Group, then class
| -14 |  41 |   1 | -30 | -17 |  22 | -33 | -23 |  24 | -14 | -17 |  -3 |  44 | -17 | -23 |  33 |  81 |  40 |  -8 |  21 | -98 |  19 |  -7 |  23 | -35 |  61 |  -4 |  16 | -15 | -78 | -26 |
Q981 > Q952
|  24 |  15 |  14 |   4 | -15 |  17 |  35 | -29 |  43 |  -7 |  37 |  10 |  41 |  -4 | -20 |  23 |  37 |  13 |  -5 |   0 | -10 |  23 |   7 |  27 |   3 |  28 | -22 |   2 | -15 | -53 |  -7 |
Q150 > Q614
|   19 |   21 |    2 |  -30 |  -40 |   30 |  -26 |  -24 |   45 |  -27 |   40 |   15 |   64 |  -13 |   -5 |   30 |   82 |   55 |   -7 |    7 | -111 |   13 |  -10 |   56 |  -25 |   67 |  -11 |   25 |  -19 | -108 |  -19 |
Q889 > Q395
|   23 |   30 |   12 |  -12 |   14 |    7 |   11 |   -3 |   34 |  -20 |   41 |    4 |   64 |  -20 |  -10 |   37 |   57 |   20 |    1 |   -2 |   -8 |    8 |    4 |   11 |   -3 |   68 |  -15 |    6 |   24 | -101 |  -29 |
Q150 > Q614
|  -8 |  10 |   8 | -29 | -33 |  22 |  -7 | -26 |  25 |   0 |  35 |   8 |  34 | -14 |   5 |  55 |  36 |  41 |  -8 |  17 | -49 |  20 |  -4 |  53 |  -7 |  22 |  -7 |  10 |   1 | -69 |  -2 |
Q889 > Q395
|  15 |  22 |  27 | -20 | -26 |  14 |  42 | -49 |  57 | -20 |  53 |  16 |  38 | -23 |   3 |  11 |  28 |  16 |   3 |  -1 | -44 |  31 |  16 |  42 |  -7 |   8 | -18 |   7 | -23 | -34 |   3 |
Q150 > Q206
|   15 |   47 |    9 |  -38 |  -41 |   41 |  -26 |  -10 |    8 |  -18 |  -20 |    1 |   46 |  -33 |  -15 |   32 |   60 |   46 |   -7 |   27 | -103 |   34 |  -16 |   54 |  -37 |   58 |   -1 |   19 |   -7 |  -79 |  -26 |
Q981 > Q952
| -17 |  27 |  -9 |  -3 |  -6 |   4 | -17 |   1 |  35 | -10 | -14 | -20 |  40 |  -9 | -26 |   8 |  49 |  22 | -11 |  -8 | -71 |   3 |   5 |  -3 | -33 |  49 |   0 |  16 | -31 | -45 | -37 |
Q981 > Q162
| -23 |  38 |  -1 | -33 | -53 |  19 | -20 | -41 |  21 |  -7 |  -8 |  -1 |  30 | -24 | -14 |  28 |  57 |  20 |  -8 |  31 | -94 |  29 |  -7 |  34 | -23 |  26 |  -4 |   3 | -12 | -28 |  -4 |
Q981 > Q952
|    3 |   39 |   -5 |  -28 |  -20 |   26 |  -58 |    7 |   12 |  -17 |  -19 |  -10 |   38 |  -15 |  -23 |   31 |   82 |   47 |   -9 |   24 | -112 |    3 |  -19 |   29 |  -26 |   68 |    5 |   22 |  -18 |  -82 |  -24 |
Q981 > Q952
|   14 |   43 |    0 |  -67 |    4 |   30 |  -66 |   31 |  -16 |  -27 |  -17 |   11 |   48 |  -44 |  -15 |   37 |   56 |   46 |   -3 |   28 |  -74 |   19 |   -6 |   17 |  -25 |   87 |   -5 |   19 |   40 | -113 |  -40 |
Q981 > Q952
|  26 |  25 |  28 | -20 | -17 |  39 |  30 | -46 |  35 | -26 |  47 |   9 |  33 | -25 |   2 |  22 |  35 |  42 |  -8 |   0 | -10 |  32 |   0 |  56 | -19 |  31 |  -9 |   9 |  -1 | -78 |  -4 |
Q150 > Q614
|   23 |   41 |   14 |  -58 |  -23 |   48 |  -36 |  -15 |   18 |  -12 |   -3 |  -11 |   57 |  -37 |  -21 |   22 |   83 |   57 |  -10 |    8 | -110 |   23 |   -1 |   48 |  -55 |   74 |   -6 |   37 |   -6 | -111 |  -32 |
Q981 > Q162
| -12 |  50 |  -1 | -31 | -39 |  19 | -33 | -16 |  23 | -14 | -65 |   0 |  44 | -21 | -19 |  36 |  70 |  30 | -22 |  24 | -83 |  13 |  -4 |  14 | -39 |  65 |  -4 |  14 | -10 | -81 | -51 |
Q981 > Q952
|   4 |  32 |   9 |   5 |  -9 |  14 |  43 | -33 |  71 | -12 |  37 |   6 |  58 | -13 |  -6 |  14 |  49 |  10 |  -6 | -15 | -37 |  20 |   7 |  25 |  -6 |  36 |  -6 |   9 | -27 | -65 | -21 |
Q150 > Q206
|  -5 |  38 |  10 | -45 | -22 |  36 | -13 | -17 |  40 | -18 |   1 |   7 |  53 | -23 |  -7 |  34 |  69 |  30 |   0 |  33 | -73 |  37 |   0 |  51 | -32 |  50 |  -8 |  25 |  -2 | -76 | -30 |
Q981 > Q162
